Each row has two labels, one from each of two sets.
[  1 -15 -21  24 -28   3  17  -2  25  -1  16   2   2 -21  -5  69]  (22)/vuse
[ -5 -63   5 -13   3   5  10 -12  19   3   9   0  -2   4  -2  31]  (22)/fet
[-27  -8   9  30  -8  11  11  -9  15 -11   3   8  -1   9 -14  27]  (22)/kog
[-30 -11   5  16  -4  21  -6  -2  13   6 -20   4  -8 -10  -8  36]  (19)/vuse
[-33  -1  12   2   6  -8   9  -2   8  -4  -5 -26  -7   3  -6  65]  (23)/vuse
[-16  -1   7  -4   9  14  -4   4 -27   9  -2  -1 -11   4  15  23]  (23)/Des
[-23   6  12   1  -8   7  13  -2  49  -3  -5   7  -8 -39 -31  42]  (23)/fet
[-38  -3   2   1 -43  -8   9   1  -3   2   3  -5 -10 -23   7  44]  (18)/vuse
[-51  -6   9  10  -4   6   9 -10   0  13 -32  17  -8  11 -31  44]  (12)/koga
[-13  -5   2 -24 -12   7  -2  22 -13   6   0  -9 -18 -18 -32   9]  (23)/koga
[-70  16   5   3   5  -8   4   0 -21  11 -18  13   1  -2 -11  90]  (23)/vuse
[-33  -2  -7   0   3  -1   6   5 -15   1  -9   5   6 -13 -13  30]  (22)/vuse
[-21  76  -1   3   6  -1  34   6  41  -5  11  16 -16   9  -7  51]  (22)/fet
[  7  22 -10  -6  11   1  28  25 -16   8   1  -3   0 -23 -10  14]  (22)/vuse
[ -9 -37   6  13   6 -13  13   2 -26   7  -3   3 -12 -11  -7  11]  (23)/koga
[-14 -18   9 -24  -5   0  17  -4 -13  -6  10 -11   0  27 -20   2]  (18)/kog
[-39 -23   4   5 -12  -2  24  -3  37  -6  12   0   1  -6 -16  28]  (18)/fet
[  4   0  -1   7 -12  -5 -10   3  34  -9   9  -8  15 -34 -10  16]  (22)/vuse
[-26 -11  18   7 -15 -13  11 -14  49  -2   5  -6  -3  -1 -17  29]  (18)/fet
[-17 -25   5   6  -3   3   9  -2  11  -2 -19   4  -3 -14 -15  14]  (18)/koga
[  9  -7  -6  -6 -23   6  11  11  90 -19  23   1  -1 -50 -15  28]  (18)/fet
[ 14 -21   5   7  10   6  29  -7  31   2  -1  21 -22  44   0  10]  (18)/kog
[  3 -14 -11  14  -3  -6  17   0 -15  13  22  -3 -14 -19  -6  30]  (22)/vuse
[-27 -23   3  21  -5   8  15   4  90  -2 -18   5  -8  -2 -15  58]  (23)/fet
[  5 -48   0   2 -22   1  26  -6 -49   9   3   5  -1  -4 -27  11]  (18)/koga
[-14   2   5 -23  10  11  23  11  -7  19   2  12  -9   4 -47 -12]  (22)/koga
[  2  -4   3   8  -4 -12   5   6  19  -1 -10   2   1 -39 -14 -14]  (12)/koga
[  4 -10  -1  -8   3 -31  19 -13  69  -7   5  -1   8 -18 -17  57]  (18)/fet
[-20 -19 -12  16 -20  -1  25  -1  90  -1   4  13  -6  -2 -29  88]  (23)/fet
[  2   4  -9 -12   0  -6 -21  30  -1   7  -2  -5  -5 -42  -8  -4]  (12)/vuse
[-15  -5   2  -6  -4  -8   5  14  64  -5   4  -3   2 -19 -28  31]  (22)/fet
[ -4  -5 -11   9 -13   2   8  -1  12 -10  13  12 -12   7 -23  29]  (23)/kog
[-28  -7   7  -7 -18 -27  29  -5  68  -4  -2   0  -3 -28   1  32]  (18)/fet
[-19 -18  -5  11  -3 -10   6  16  -3   0  13  -2  -2 -23  10  53]  (18)/vuse
[ -8  -5   9  -9  -2  -4  15   3  22  -1  12 -15   5 -27  -3  20]  (18)/fet
[-33  -4   1   2   4 -10  14  -3  18   2 -14 -10  -9   1  -2  42]  (22)/Des
[-42   0  -1   7   1  -9  11   4  10 -10   2  12   1  -7 -15  82]  (22)/vuse
[ 27   2 -12 -11   4 -16  25   5  15  -1  11   0 -14 -18  16  65]  (18)/vuse
[-16 -10  -5 -17   8  12  26  14   4   1   9  15 -24  -7 -20   6]  (23)/kog
[-60  -2  -2 -16   9  -3  50  16  28  11   4  -1 -14   5 -24  90]  (18)/koga

Each row has two labels, one from each of two sets.
[ -3  -3 -20   9  11   0   2   0 -14   3  -8   6  -1   8   2   0]  Vimo/(38)
[ -7  -1  -2  -6  21  -3  -3   6   5  -5   2  22   5  19  -2 -13]  vod/(45)
[ -2  -1  -9  -7   7  -2   0   3  12   0  -4  10   7   7  -1 -12]  Nef/(45)
[  4   0  -5   4  14  10  -2 -11  -5   2   1  14   3   7   7  -8]  Vimo/(46)
[ -2   5  -7 -11   0   2   3   3  16   2  -5   1   5  -6  -1  10]  Gataf/(45)
[ 11   1  -3  10  24   6  -4 -14  -2   1   3   7   3   4   4  -2]  vod/(46)
[ -3   0  -7 -11 -19   2   4  17  20  -9   4   5  12   5   5  11]  Gataf/(45)
[  1  -4 -25  14   3   7  -9   4  -8  -2  -8  -4   3  11  14   7]  Nef/(38)
[  9  -7 -10   8  -6   8  -1  -6   2  -2   2  11   7   9  13  -7]  Vimo/(46)
[ 0  2 -4  2 21 14 -8 -5 -9 -1  9 20 -5 16  4 22]  Vimo/(47)
[-1  1 -6 -8 13  4  0  6 18  0  1 24 11 20  4 -8]  Nef/(45)
[ -9  -4 -15  16   1  -4  -2   0 -23   4 -13 -12  -4   3   3  -6]  Vimo/(38)
[  0  -1  -1  -4   7  -9   2   8   2  -6   5  10   4  18  -7 -18]  Nef/(44)
[  6   2   7  -7 -23  -4   4   7  21  -2   8   8   3   2  -1   0]  Bok/(44)
[  1  -3  -1  -2  -1  -3  -4  10  -1 -12  11   8   6  17   1  -4]  vod/(44)
[  7   3  -4  -4 -25   4   3   2  19   4   3  -3   7  -7  10  15]  Bok/(46)

Each row has two labels, one from each of two sets.
[ 24 -13  22  -8  -6  13 -10  -2   7  -7   3  -3   4  20   9  30]  zedis/(212)
[ 23  -6  12   2 -24   7   4  -4  11  -4   1   2   5  18  23  24]  zedis/(205)
[ 21 -13   5  -1  -2  11   2  -3   5 -11   2 -10   9  12  -1  24]  zedis/(205)
[ 14 -14   9  -6   6  12  -2  -7  39  -8  10  -2  12  13  -7  14]  Zuki/(212)
[ -1 -14  20  -3  -1  -1  -3  -6  14   2  -2   1   1  23  -3  12]  zedis/(212)
[ 11 -14  27 -10  -6   9  -6  -4  18  -5   0  -3  11  18   0  25]  zedis/(212)
[-19   1   7  -8  27 -15 -13   0  13  -1  -3  10  12  -5   6   3]  Zuki/(212)
[  4  -3  11  -2  -3   9   0  -3 -17  -3   5  -6  -1  14  -4  18]  zedis/(211)
[ 17   3 -18   1  13   8   3   5  41  -4   5   5  13 -10   1 -10]  dedup/(212)
[ 23 -16  26  -7  -1  25  -2  -6  40  -8   2  -5   2  23  -1  20]  zedis/(212)
[ -4 -15  23 -11 -11   4 -16 -10   6  -4 -17  -1   3   5   6  11]  zedis/(209)
[  6  -6  15  -8  11  14  -5  -2  -9 -12   7 -10   8  13  -6  25]  zedis/(212)
[ -4 -19  11  -1   3  -1  -9 -12  20  -3  -8  -3   5   3  -3  12]  zedis/(209)
[ 17 -10   1  -3  -5  18  -2  -2  18 -13   0  -8  10   1   3  13]  Zuki/(211)
[  8  -8  15  -4  -5  19  -7  -7  14  -5 -10  -4  -7  -1  14   3]  zedis/(209)
[ 14 -23  -4  -1 -20  -3  -9  -6  15  -6 -11  -7  18  -3  -1  13]  Zuki/(218)
[-12 -10   2   7   9 -12  -1  -7 -16  -3   3   3   1   6  19  23]  zedis/(205)
[-61  -2  -3   1  19 -61 -14  -7 -28  18   1  17  10  -3 -13  -6]  Zuki/(218)
[  6 -12   7   0 -10   1  -6  -6   2  -7  -8  -4   7   3  13  18]  zedis/(209)
[ 29 -17   7  -6 -32   7  -6  -3  10  -5  -6  -3  17   8   8  17]  zedis/(209)
[ 10   1  10  -1 -13   9   0  -6  -5  -4  -1   3   1   0  20  13]  zedis/(205)
[ -7  -8  15  -5 -11  -7  -7  -7 -24   0  -6   4   0   4  13  15]  zedis/(209)
[ 16  -6  -4   3   5   3   1  -4  -1 -13  -5  -5  11 -14  21  24]  Zuki/(205)
[12 -6 -2  6 -6 -1  3 -4  7 -5 -5  3  8 -5 24 18]  Zuki/(205)
[ 27 -16  -7   2 -11   9   0  -1  44  -9 -10 -12  17  -8   7   1]  Zuki/(209)
[ 19 -16   2  -1 -21  11  -8  -6   3 -10  -6  -6  16   1  10  21]  zedis/(218)

Each row has two labels, one from each of two sets.
[-18   3 -23  -8   3 -10  12 -27  12  -3   3  14  19  26   5   1]  vurol/poki
[ -3 -12   7   6  -3 -10   7 -18  -3   8   1   1   0 -65 -17  27]  Mibo/poki
[ -8  -2  -6   9   9  -1   1 -15   9  -2   6  15   9 -32  -4   6]  zikek/poki
[  3 -12   0  -5   0 -12   8 -17  -7   1  11   0   7 -26   7  14]  Mibo/poki
[  -7   11   24   34   -2  -22  -14  -15    5   17   22   22   25 -101
   -3   51]  ravo/poki
[ -7   2  -2   7  -1  -4  -1 -10   4   6  -3   7   7 -33  -7  23]  vurol/poki
[-16   3  -3 -10   5  -9   4 -35   9  -3   9  17   8  -3  -5  -9]  Mibo/Pufa
[ -6   1  -4  -2   3 -14   8  -7  -3   3   0   4  37   7   6  15]  vurol/poki
[-17   6 -14  -4   1 -12  15  -6  14  11 -12   7  -1  42 -15   2]  vurol/lifir
[ -6  -4  11   3  -1  -9  -6 -28   9   1  14  10  -3 -12   1  14]  Mibo/Pufa
[-13   0  -4  -5  -3 -26  18 -25   4  13  -1  11  32  14   1  11]  vurol/poki
[ -5  -4   0  -7  -3 -11  -1 -21   2  -1  17  12 -17 -16  -9  14]  Mibo/Pufa
[  4  -5   6  -8  -2 -10   4   4  -4  10   5   2  -5  -3  -2   2]  Mibo/Pufa
[-16  -2   5   0   1 -16  10 -25  -1   4  -4  10 -10 -30 -15   5]  Mibo/lifir
[ -7   2   5   7   0  -8   1   5   8  15   8  10 -17 -18 -22  10]  ravo/lifir
[ -4   1   8  -4  -4 -24  11   5  -6  17  -1   2  18 -17  -7  28]  vurol/Pufa
[-15  -5   7 -13  -1 -16  -3 -22   3  13  10   9  -1 -20 -17  -1]  Mibo/Pufa
[ -8   4  21   6   4 -14   5   2  -7   2   6   2  37 -52 -16  20]  vurol/rizo
[  3  -3   8   4   1 -13  -1   8  -3  21  -4   3   7 -22  -6   7]  ravo/Pufa
[  2  -9  10  -6   0  -8   2  -5  -2   6   8   8 -10 -52 -22   2]  bimu/Pufa
